Here is a tiny trained network, its code and every weight. The questions are about switching its units off for an input and a class, where a switched-off unit gives its printed mean instead of its output.

import numpy as np


def w(rows, s, z=0):
    codes = np.array(rows[::2]) - 128.0
    scale = np.full(codes.shape[1], s)
    scale[-1] = z or s
    return codes * scale


def f(y):
    return np.maximum(y, 0)


def log_softmax(a):
    a = a - a.max(-1, keepdims=True)
    return a - np.log(np.exp(a).sum(-1, keepdims=True))


def net(x, mask):
    res = np.array(x, float).reshape(1, 7) / 4 @ E
    y = f(res @ A[0][:, :-1].T + A[0][:, -1])
    res = res + np.where(mask, y, B[0][:, -1]) @ B[0][:, :-1]
    return log_softmax(res[-1] @ U[:, :-1].T + U[:, -1])


A, B = {}, {}
E = w([
[249,132,113,189,106,240,157,128,191,112],'x0',
[126,72,100,129,126,97,125,220,139,110],'x1',
[92,115,111,194,156,76,115,111,155,167],'x2',
[133,39,119,112,140,172,118,109,96,157],'x3',
[110,88,138,37,131,141,53,147,172,163],'x4',
[108,181,104,142,133,133,119,145,125,107],'x5',
[109,102,192,106,154,178,92,191,154,196],'x6',
],0.011)
A[0] = w([
[129,141,154,135,136,145,139,115,143,134,99],'n1',
[190,145,70,2,105,125,106,113,157,73,125],'n2',
[82,125,125,105,133,107,107,133,134,143,93],'n3',
[134,166,131,138,130,164,121,201,143,121,101],'n4',
[120,47,148,82,135,163,89,177,168,170,100],'n5',
[121,128,82,188,124,86,129,145,138,115,102],'n6',
[134,48,85,163,128,112,122,175,147,129,97],'n7',
[121,120,147,154,145,107,136,98,126,142,36],'n8',
[50,113,102,74,136,78,92,167,126,128,100],'n9',
[136,134,156,122,127,107,137,128,148,126,104],'n10',
[121,197,141,149,125,180,128,229,142,115,110],'n11',
[108,121,111,132,125,135,132,126,87,121,89],'n12',
[151,114,130,130,138,146,132,121,135,125,14],'n13',
[128,121,71,207,129,52,134,160,137,106,126],'n14',
[121,135,115,121,134,123,119,129,138,134,80],'n15',
[140,101,98,159,134,130,123,163,156,140,108],'n16',
[116,127,91,152,135,149,111,138,115,134,71],'n17',
[124,121,130,142,145,115,125,103,128,133,17],'n18',
[84,89,84,60,128,165,132,122,16,98,159],'n19',
[128,129,107,126,127,115,134,126,121,127,42],'n20',
[127,51,145,93,133,157,107,171,154,155,158],'n21',
[132,138,115,153,118,151,103,130,150,134,14],'n22',
[61,117,114,85,141,88,93,146,142,139,113],'n23',
[183,130,153,73,112,95,159,246,130,81,110],'n24',
[138,138,123,116,116,105,127,155,136,121,5],'n25',
[124,104,121,120,110,103,118,90,108,141,3],'n26',
[150,147,105,62,115,143,125,129,132,100,100],'n27',
],0.022,0.0059)
B[0] = w([
[138,125,118,138,119,158,97,94,143,145,148],'n1',
[142,137,116,115,254,145,75,113,125,130,203],'n2',
[116,108,62,129,106,101,93,165,133,145,184],'n3',
[183,135,120,128,188,123,169,123,111,116,172],'n4',
[48,122,157,125,190,119,191,123,118,72,253],'n5',
[94,108,126,123,178,128,155,143,119,120,197],'n6',
[141,132,104,124,155,122,55,148,131,65,187],'n7',
[105,137,153,115,116,154,155,76,127,143,154],'n8',
[161,139,151,119,45,153,69,87,136,179,246],'n9',
[111,121,74,149,113,140,114,148,118,139,136],'n10',
[199,128,70,127,214,132,138,127,133,116,190],'n11',
[111,127,123,117,148,130,149,116,140,162,155],'n12',
[96,148,144,141,126,90,92,144,151,121,143],'n13',
[83,122,148,131,183,135,187,131,130,91,231],'n14',
[109,128,130,157,131,116,109,137,113,123,136],'n15',
[118,132,155,153,122,149,84,130,142,69,163],'n16',
[120,138,130,117,121,120,109,120,155,120,140],'n17',
[130,117,158,117,125,126,144,138,116,119,140],'n18',
[26,121,113,130,149,125,236,118,122,177,237],'n19',
[127,137,162,119,139,118,135,136,117,106,138],'n20',
[92,119,168,140,176,142,178,117,133,94,234],'n21',
[117,120,144,93,143,128,126,111,96,146,144],'n22',
[119,136,102,124,83,110,65,167,127,159,225],'n23',
[87,115,135,152,15,118,175,152,136,141,200],'n24',
[121,122,151,118,104,129,141,118,121,132,136],'n25',
[149,149,120,148,139,146,153,147,136,132,154],'n26',
[129,132,151,124,188,131,111,104,121,133,166],'n27',
],0.027,0.024)
U = w([
[153,154,168,163,79,193,72,46,138,162,68],'0',
[97,134,102,156,131,166,3,144,163,122,159],'1',
[50,121,106,148,74,144,57,145,148,192,134],'2',
[205,116,189,35,104,87,77,134,95,81,5],'3',
[168,121,91,202,108,159,128,165,151,83,65],'4',
[175,175,68,157,184,202,62,83,140,151,206],'5',
[184,164,181,61,116,98,72,154,67,82,3],'6',
[94,126,98,171,216,193,145,108,136,116,186],'7',
],0.0065,0.0047)

Each question gives the input, the list of numbers given to net, and the class t.
The units are the neurons (one row each of A and B). Each row of codes is followed by its name. A weight is (code - 128) times the scale printed after its matrix; where a second scale follows, it is the last column's (A, B and U).
mask holds one flag per neuron, in row order. A switched-off neuron (its flag False) gives its mean, the last column of its row in B, instead of its output. The means were averaged over made-up inputs and are rounded, as every weight is.
A unit's drop is (log p(t) with every unit on - log p(t) with that unit switched off) / (log p(t) with every unit on - log p(t) with every unit switched off).
The circuit of an input: a set's keep is (log p(t) with only the set's units on - log p(t) with every unit switched off) / (log p(t) with every unit on - log p(t) with every unit switched off). Starting from the 12 units with the biggest drops (on a tie, the unit counted first), units are removed one at a time, each time the one whose removal leaves the highest keep (on an exact tie, the one counted first), for as long as the keep stays at least 0.8.
units of the circuit, in order: the units of the circuit, biggest drop first
unit that matters most: the unit with the biggest drop
k most important neurons: the k neurons with the biggest drops, biggest first
drop of u: that unit's drop, to one decimal
input [-5,7,-8,1,7,5,1], class 2: most important neuron -> (n9)
input [7,-2,-4,5,-1,5,-5], class 5: units of the circuit, in order -> (n5, n14)
input [-2,-1,-4,-3,-5,-5,2], class 2: units of the circuit, in order -> (n5, n21)
input [1,-6,5,-2,-3,-8,1], class 0: units of the circuit, in order -> (n5, n19, n2)
input [-8,0,8,-8,-2,-1,-8], class 2: 2 most important neurons -> (n9, n23)
input [-8,-8,-8,7,5,5,-1], class 2: 2 most important neurons -> (n9, n23)
input [-3,1,-7,-6,4,6,-1], class 5: 2 most important neurons -> (n2, n11)
input [6,-6,-1,4,-4,-8,-7], class 5: 2 most important neurons -> (n5, n19)
input [-6,5,-2,6,5,3,8], class 2: 2 most important neurons -> (n9, n23)
input [-2,3,-7,-7,-4,8,8], class 4: 2 most important neurons -> (n24, n2)
input [1,2,7,-1,6,-2,2], class 1: 3 most important neurons -> (n19, n23, n14)
input [7,-3,2,-3,5,4,-5], class 5: drop of n5 -> 0.3
input [-7,-4,-7,-1,-7,5,1], class 2: drop of n4 -> 0.2
input [-2,-7,-6,-4,7,-4,-1], class 5: unit that matters most -> n14
input [4,-5,-8,-5,-1,-6,-2], class 5: drop of n5 -> 0.2
